Each row is followed by roughly how far along a hidden order it lies, from 0 to 10. A new part has a new order.
(in the rows, 100 means zero)
[ 90  84  80  75 128  96  54  84  97  79 122  97  64 111 101  77  70  90
 104  94 110  90  97 106 136  76 106  95  98 101] : 4
[144  93 128  98  98 100 124 155 102 108  89 106 105  81 110  95  47 104
 123 107 132  97 101  93 128 116 139 118  98  59] : 7
[ 30  87 100  92 118  98 107  97  99  62  99 102  81 159 103  86  45  98
  72  84  63  99 113  98  75  99 103  77  98 122] : 1
[114  68 126  87 101 108  73 121 102  77 140 100  15 127 106  82  42  95
 125 116 160  88  93 101 127  96 114  96  92  43] : 5
[147  98 119 107  88 124 119 119 103  95  90 103 102  77 107  97  34 107
 112  89 110 102  97  92 120 100 137 121  95  89] : 4
[139  73 132 101  78 118  93 129 113  84 105 102  61 121 104  98  19 110
 120 105  85  96  96  93 117 103 113 106  91  58] : 0
[105  85 100  79 115  89 112 130  98  80  98 103  85 105 110  87  58  98
 119  90 128  91 103  95 137 101 134 103 100  92] : 7
[ 78  81 111  91 135 102  70 106  95 102 126 100  60 121  92  81  57  87
 127  99 100  94  90 106  80  86  74  80 105  67] : 4
[161  85 110 108  76 116 102 113 108  89  85 103  98  97  97 104  62 101
 112  89  93 102  99  80 112  83 126 117  96 141] : 4
[108  88 111  93 128 109 100 126  94  92 105 104  79 101 106  79  61  86
 122  80 118  92  94  98 132  86 132 105 100  89] : 5
[104 129  66  82 132  75 116  98  86 117  83 105 169  51 104  95  93  92
 101  78 105  97 103 101 123  89 118 111 112 126] : 10
[106  76 103 104  94 111  40  90  99  96 119  99  60 117  85  98  70  88
 108 107 111  99  94  97  85  75  76  94 100 106] : 4
[ 91  85 109  93  64  89  68 128 111  91 118  96  65 114 106  89  45 113
  93 129 103  92 102 107 121 119  88  99  94   5] : 2
[ 33 113 107 109 131 114 128 109 101  85  98 102 101 115 108 101  42 107
  87  84  72  98 106 111  84 118  91  91  98  59] : 1
[113 112  92 122 102 113  78  84  97 114  95 102 122  68  87 105  90  85
  94  90  94 105  94  94  86  74  97 114 105 141] : 6
[ 53 108  84 100 127  90  71  93  98 101 117  97  99  91 102  90  39  98
  94 107  99  95  98 115 105 105  73  95 103  60] : 5
[ 59  94  98  88 113  81 137  95  93  80 103 103  61 136 101 111  79  94
  82 103 145 101 112  96  85 110 105  83 102 125] : 8
[ 72 103 105  97 132  87  81 119  91 132 110 103 104  80  93  91  69  88
 138 100 101  97  91 107  89  97  78  92 112  53] : 7
[ 23 136 107 130 120 117 153  63  87 117 100 103 109 120  96 121  77  95
  80  81 117 108 100 105  36 110  89  81 103 127] : 5
[105 107 134 133  86 132 112 100 102 127  95 105 109  98  90 114  50  99
 121  95 102 110  90  97  51 107  96  96  99  88] : 3
[ 48 106 107 105  95  80 109  87  93 105 105 100  85 134  95 117  72  92
  77 117 154 104 107 103  53 120  79  89 104 113] : 8
[ 76  71 126 101 113 114  97 133 107  76 108 102  72 119 108  85  38 109
 111  88  59  94 100 106 106 106  98  94  96  38] : 0
[149  94 129 114  82 132 113 115 108  99  93 102  88  88 101 100  20 106
 115  91  87 102  93  93 102  94 117 108  96  86] : 2
[102 131  98 117  74 103 123  66  97 108  99  98 101 101  98 124  64 101
  65 118 159 111 101  97  79  99 102 103  97 149] : 8
[ 89  96 124 122  78 117 122 102 109  87  94 100  91 139  97 122  32 112
  82  99  65 109 105  96  60 115  93  86  92 111] : 0
[136 119 111 120  78 108 122 111 103 120  73 103 142  66 101 114  50 106
  96 101 112 108  98  93 103 109 123 123  99 112] : 6
[155 109 100 114 102 128  61  89  98 100 119  99  54  56 102  90  81  85
  98 112 174  96  83 102 137  77 127 137  93  70] : 8
[143  91 126  99  81  97  95 102  97 132 106 101  96  93  87 103  54  91
 137 115 141 103  91  95  72  97  93  95 105 107] : 8
[112  94 103  95  72 111 124  74 103  78 106  95  66 118 109 108  19 107
  97 108 120 100 100  97 109  99 114  90  88 123] : 4
[ 76  66 125 102  73  92  70 128 112  87 116 100  50 165  89 109  65 106
  90 128  92 103 107  96  65 115  59  79  99  70] : 1
[108 119 110 118  80  94 132 102 106 103  90 101 109  95 107 122  47 112
  79 117 133 104 106  99 101 127 116 110  93 100] : 6
[ 65 100 108  95 130 113 128  83  93  78 106  99  83 124 113  90  27  99
 104  70  88  95 101 105 105  94 116  83  96 112] : 3
[103  88  87  88 131  94  71  99  84 104 108 103  89 101  91  83  90  81
 117  93 132  95  95  98 112  73 101 101 108 101] : 8
[108  79 121  77  95 100 113 127 106  79 113 100  70 136 111  94  14 113
 123 106  92  94 102 102 117 113 115  84  92  29] : 2
[ 36 120 117 118 127 114 148 100  90  94  92 107 100 115  98 112  82  94
  80  77 121 105 105  99  59  99 113  97 103 120] : 6
[145  77 154  89  91  81 121 187 101 117 111 107  72  90 104  88  40 101
 163 125 173  92  97  99 120 135 119 100 102   0] : 9
[ 26 113 106 120 113 104 100 125 100  90  97 103 111 130  95 114  59  99
  71  91  78 106 106 103  54 109  82  86 103 107] : 2
[ 22 122 106 120 123 105 130  89  95 103 104 102 103 125  98 111  64 101
  74  92  85 105 106 111  45 118  77  79 104  98] : 4
[110 110  96 104  65  96 116  72 102 101  96  96  96 119 106 120  29 110
  73 124 122 105 108  99  89 117 102  94  93 132] : 6
[116  84 139 117  80 141 111 107 105  98 103 104  64 127  95 111  33 100
 114  90 104 106  92  88  63  95 112  94  95 105] : 1
[107 111 106 125  71 115 118 103 111  78  79 101  98 106 103 129  67 112
  55 103 113 107 108  92 104 107 116 126  91 131] : 4
[186  81  91  85  73 106  80  82 102 111 102  96  88 101  96 102  43  93
 125 111 120  99  93  88 123  74 112 111  96 140] : 6
[119 109  95  91 139  89 122 109  88 109  91 105 132  79 103  88  67  89
 109  74 114  97 100  99 112  88 123 107 108 105] : 8
[ 91 114  84  92 104  74 138  75  86 133  96  98 129  95  93 108  58  90
 111 103 129 104 102 101  70 101  85  87 110 147] : 10
[120  81 118 104 111 117  66 132 104  88 113 102  63  94 104  77  60  95
 127  96 110  89  90 100 135  87 122 112  94  43] : 3
[ 76 110 114 104 127  87 102 132  92 115 111 104  93  94  99  97  71  92
  94 115 156  96 100 108  99 116  94 106 109  36] : 9
[ 94  90 101 103  74  97 126  75 107  89  97  96 114 139  99 117  26 113
  85 107  71 108 109  98  69 113  89  78  95 141] : 2
[132  74 115 107  59 113  43  89 110  87 127  95  22 127  95 103  42  99
 100 135 138  98  92  98 102  97  84 101  91  74] : 4
[ 79 121  81 104 101  90  94  71  93 121 100  98 107  91  91 110  59  91
  86 110 134 106  98 102  76  94  80  96 106 137] : 9

Next part:
[106 109  91 108  96  93  83  93  83  95  88 105  71  68 123  79 113 109
  86  85 102  87  97 110  89 124  70 115 103  83  94  85 116  87 101 106
 135 118  92  93  88 108 122 111 104 103 116 120  96 104  93 109  84  99
  68  95 101  92  83 108 114 121 112  95  96 103 112 102  95 130 134 113
  97 105  91  73  72 112  86 146  89  72  68 161 110 101 119 148 111  72
 109  83 102  90  75 131  94 109  79  84 117 121 124  99 106  80 133 154
  95 116 103 103  96 125 103  87 101 100 100  74  99  84  81  95  80 121
 116 103  70 103 104 131  84  68  86 114 104 115 118 108 106  87  93 118
  97  85 174  86  98  70  86 103  97 132  99  92  88 104 110  89  94  97
 126 130 104  96  69  75 102  88 106 107  81  87 102  78 102] : 9
[ 94  91  95  91 116  97  67 101 109  98 102  96  91  80 103  88 108 120
  92  96  95  87 129  91  99  94  91  99  83  89 103  89 139  98 110 128
 151 100 120  77 101 102 134 110 112 106 101 120 102  94 104 105  37 101
  81 120 110 119  75 122 100 112  86  85  95  94  96 114 133 119 109  95
 119 112 119  75  94 110  86  86 112  74 100 134 123 113 110  99 105  79
  95  91 103 107  92 136  76 118  81  68  99 122 150 139 109  99 115 100
 102 120 117  98 103  84  99  97 120  95 126  72  86  79  92 106  93  88
  92  98  75 112 101 111  75 115  93 112  95 113 105 123 125 117 117  97
  86  86 100  93 109  50  75 117  92 109  98 121  84 129 118  66 105 106
 108 123 129 113  91  67  92 117 108 112  95  87 104  91 140] : 3
[ 89 132  97  90 103 107 123 102 114 120 100  88 122 142  82 125  92  88
 110 104 102 122 110 109 114  62 126  90  92 122  99 134  82 113  96  75
  96  71 104 107 101 102 113 101  92 105 104  73  92  93 163 101 121 111
 137  91  90 110 101  88  82  97 107 109 104 102 100  79 114  77  77  89
  96  92  98 104 124  91 133  61  92 118 170  57  87  81  81  52  98 130
  92 124 106  89 110  78 126 103 121 113  87  89  34 101 107 110  77  64
 101  81  86 102  89  87 107 123 104  88  93 128  84 111 129 111 136  91
  93 102 142  87  99  73 125 108 123  73  89  73  85 107  73 129 123  72
  97 109  43 119 103 108 101  75 106  63 102  78 111  89  99 138 116  91
  66  69  96 109 125 131 100  98  83  79 127  99  85 112  72] : 2
[ 94  99  90  93 114  96  72  98 100  98  97  95  80  67 105  86 110 120
  89  88 101  85 124  96  99 101  84 105  86  89 101  87 141  94 106 125
 155 107 113  83  96 106 139 113 111 109 107 124 100  97 108 108  38 101
  78 115 110 112  73 115  99 110  89  86  95  97 100 113 122 123 110 102
 114 120 106  68  81 113  85  94 111  73  96 145 119 113 116  98 108  76
  96  90 102 103  90 133  76 112  80  73 106 123 138 127 109 102 131 121
  97 119 114 102 100  98 101  95 115  93 123  70  84  79  89 100  88  96
  97  96  75 112 102 116  71 102  92 114  95 114 108 121 122 109 115 103
  83  83 114  87 107  53  75 116  88 116  99 115  89 125 116  79  99  99
 111 129 128 107  86  68  95 109 108 113  91  84 100  89 122] : 4
[ 86 101  97  84 117 105  88 110 130 111 110  89 114 111  77 119  94 101
 106 104 101 104 130  88 116  65 135  91  85 116 108 113 101 114 103 111
 102  84 119  91 113 100 106  99  99 108  93  90 102  93 140 102  65 107
 128 115 105 124  86 102  74  88  79  93 101  96  92 105 134  85  70  84
 110 118 115  91 116  93 109  53 119 108 165  77 104  98  91  66  97 114
  89 117 101 111 118  85  94 105 104  98  86  91  88 125 101 124  88  56
 100  90 102 101 101  70  98 114 113  90 117 108  83  96 117 107 125  81
  85  90 128  99  97  80  84 140 115  85  86  92  86 110 102 131 135  80
  84  98  56 110 110  91  85 109  94  75 100 110 107 108 101 106 114  99
  72  88 114 115 126  99  91 119  96  98 126  94  88 118 101] : 0
[113 105  96 112  93  93  89  92  80  91  88 107  75  76 126  78 109 103
  88  89  99  91  89 111  83 122  71 113 107  80  95  85 115  87 101 103
 125 116  91  96  90 105 117 109 103  98 118 118  96 103  85 106  96  96
  64  93 100  89  88 106 119 122 123  97  97 103 113  99  87 124 142 109
  97  91  92  79  74 111  92 157  87  76  58 155 106 100 116 127 110  75
 112  82 101  89  71 130  96 109  81  84 115 120 125  94 106  81 122 155
  96 115 101 100  96 124 103  84  99 104  98  77 106  85  79  96  76 123
 119 106  64 103 103 131  89  63  85 114 108 114 117 106 106  81  85 122
 103  91 148  82  95  73  92  97 102 132  98  91  85 100 107  88  93  94
 134 129  96  94  69  85 103  88 105 105  78  92 106  83 105] : 9
[113 137 103 120  82  97 138  90  83 109  86 104 110 120 120 100  99  83
 101 102  99 115  71 131  91 101  76 100 122 103  89 113  76  94  92  65
  99  82  90 119  84 103 107 106  90  95 117  77  88 104 122  96 183 107
  94  68  80  85 119  88 117 122 152 118 101 111 122  60  88 101 120 106
  88  53  90 113 109  97 124 131  53 103  88 103  83  77  89  86 102 100
 111 101 106  74  74  89 148  99 110 108 105  99  43  68 112  80  80 116
 105  90  79 102  85 120 113 107  88 100  64 113 114 112 107 102 101 127
 120 121 104  83 103  91 156  50 104  88 107  85 107 101  68  98  79  92
 127 112  80 112  92 116 122  59 116  92 102  63  92  81  96 130 104  94
 108  83  82  95  85 136 110  79  85  78  97 105  99  87  76] : 9
[ 97 107 113  95  99 106 126 102 110 110 104  99 132 154  90 118  92  85
 114 117  97 120  96 102 107  73 131  87  97 117 100 123  75 115  99  79
  75  74  99 107 106  94  86  95  91  94  94  75  98  94 120  92 139 106
 128  92  89 101 116  92  93  98 109 110 107 101  93  80  98  75  88  88
  96  76 104 124 131  91 129  71  92 123 128  46  85  87  83  76  92 131
  96 120 103  96 111  80 123  98 128 114  84  85  53  95 101 111  59  56
 107  85  85  98  99  83 102 116  97  99  91 129  98 119 121 110 126  87
  93 105 134  94  98  72 129 109 116  77  96  80  88  96  81 118 106  80
 106 120  55 117  99 128 115  82 111  72 103  86 111  86  92 122 112  99
  79  68  85 106 125 136 102  99  87  83 117 111  97 120  89] : 3
[117 124  99 122  82  98 132  90  82 104  88 107 103 104 117  96 102  86
  99  98 101 107  67 123  92 115  77 102 125 100  91 104  73  90  92  63
  91  97  89 119  85 101  91 102  94  95 112  80  94 111  99  95 171 103
  92  70  88  86 119  84 119 112 138 116 100 110 123  72  82 109 119 111
  86  71  86 112 100  96 104 137  61 102  79 100  85  85  94 104 104  93
 112  97 104  81  80  92 138  93 105 112 110  95  64  66 104  78  91 125
 104  92  86 101  90 125 108 103  84 102  65 111 117 114 101  93  94 130
 121 116  97  86 104 100 147  56  98  98 111  90 106  93  74  88  70 102
 122 106 104 106  89 127 121  70 111 103 103  74  99  80  92 122  97  99
 107  91  83  90  80 120 110  81  92  87  92 107 104  84  75] : 10
[105  94  98 102 106  93  71  97  92  93  94 104  84  76 120  78 112 115
  89  95  93  86 108 103  88 114  72 108  91  80  98  82 136  93 108 119
 148 108 107  77  93 102 126 114 108  99 105 127 100  99  84 104  58  97
  65 108 106 102  80 119 116 121 104  90  94  98 103 102 108 128 139 103
 109  94 109  78  86 115  81 129 100  68  67 151 113 109 120 123 107  73
 102  82 102  98  77 142  80 119  75  67 108 128 154 120 111  89 122 126
 104 126 108  98 102 101 100  88 112 103 113  64  96  78  81 101  83 105
 106 105  61 112 103 126  84  87  87 118 103 118 115 121 116 102  96 117
  97  89 131  86 103  50  82 109  97 132  98 106  76 114 114  64  99 106
 130 131 111 104  72  69  99 100 110 113  78  90 111  90 137] : 7
[ 98 101  93  99 105  94  76  97  92  91  95  98  74  67 114  81 105 116
  87  87 100  87 111 100  90 108  83 110  94  79 102  83 137  91 105 122
 145 112 102  86  94 107 134 109 107 106 111 130 100  93  93 112  61  98
  65 110 105 103  77 116 105 116  99  86  96  98  99 119 106 121 118 102
 109 115 100  69  74 114  90 121 109  71  69 162 118 112 118 110 110  77
 101  88 100 101  81 135  75 114  77  75 109 123 135 117 104  90 131 143
  93 118 111 101 100 109 100  84 108  99 117  72  92  79  79 101  80 103
 103  96  69 112 101 131  64  91  90 112  98 118 113 115 120  94 110 116
  89  83 129  81 102  51  80 110  95 128  97 110  87 118 119  79  95  93
 124 135 114 101  81  74  97 101 110 113  87  86 103  86 120] : 6
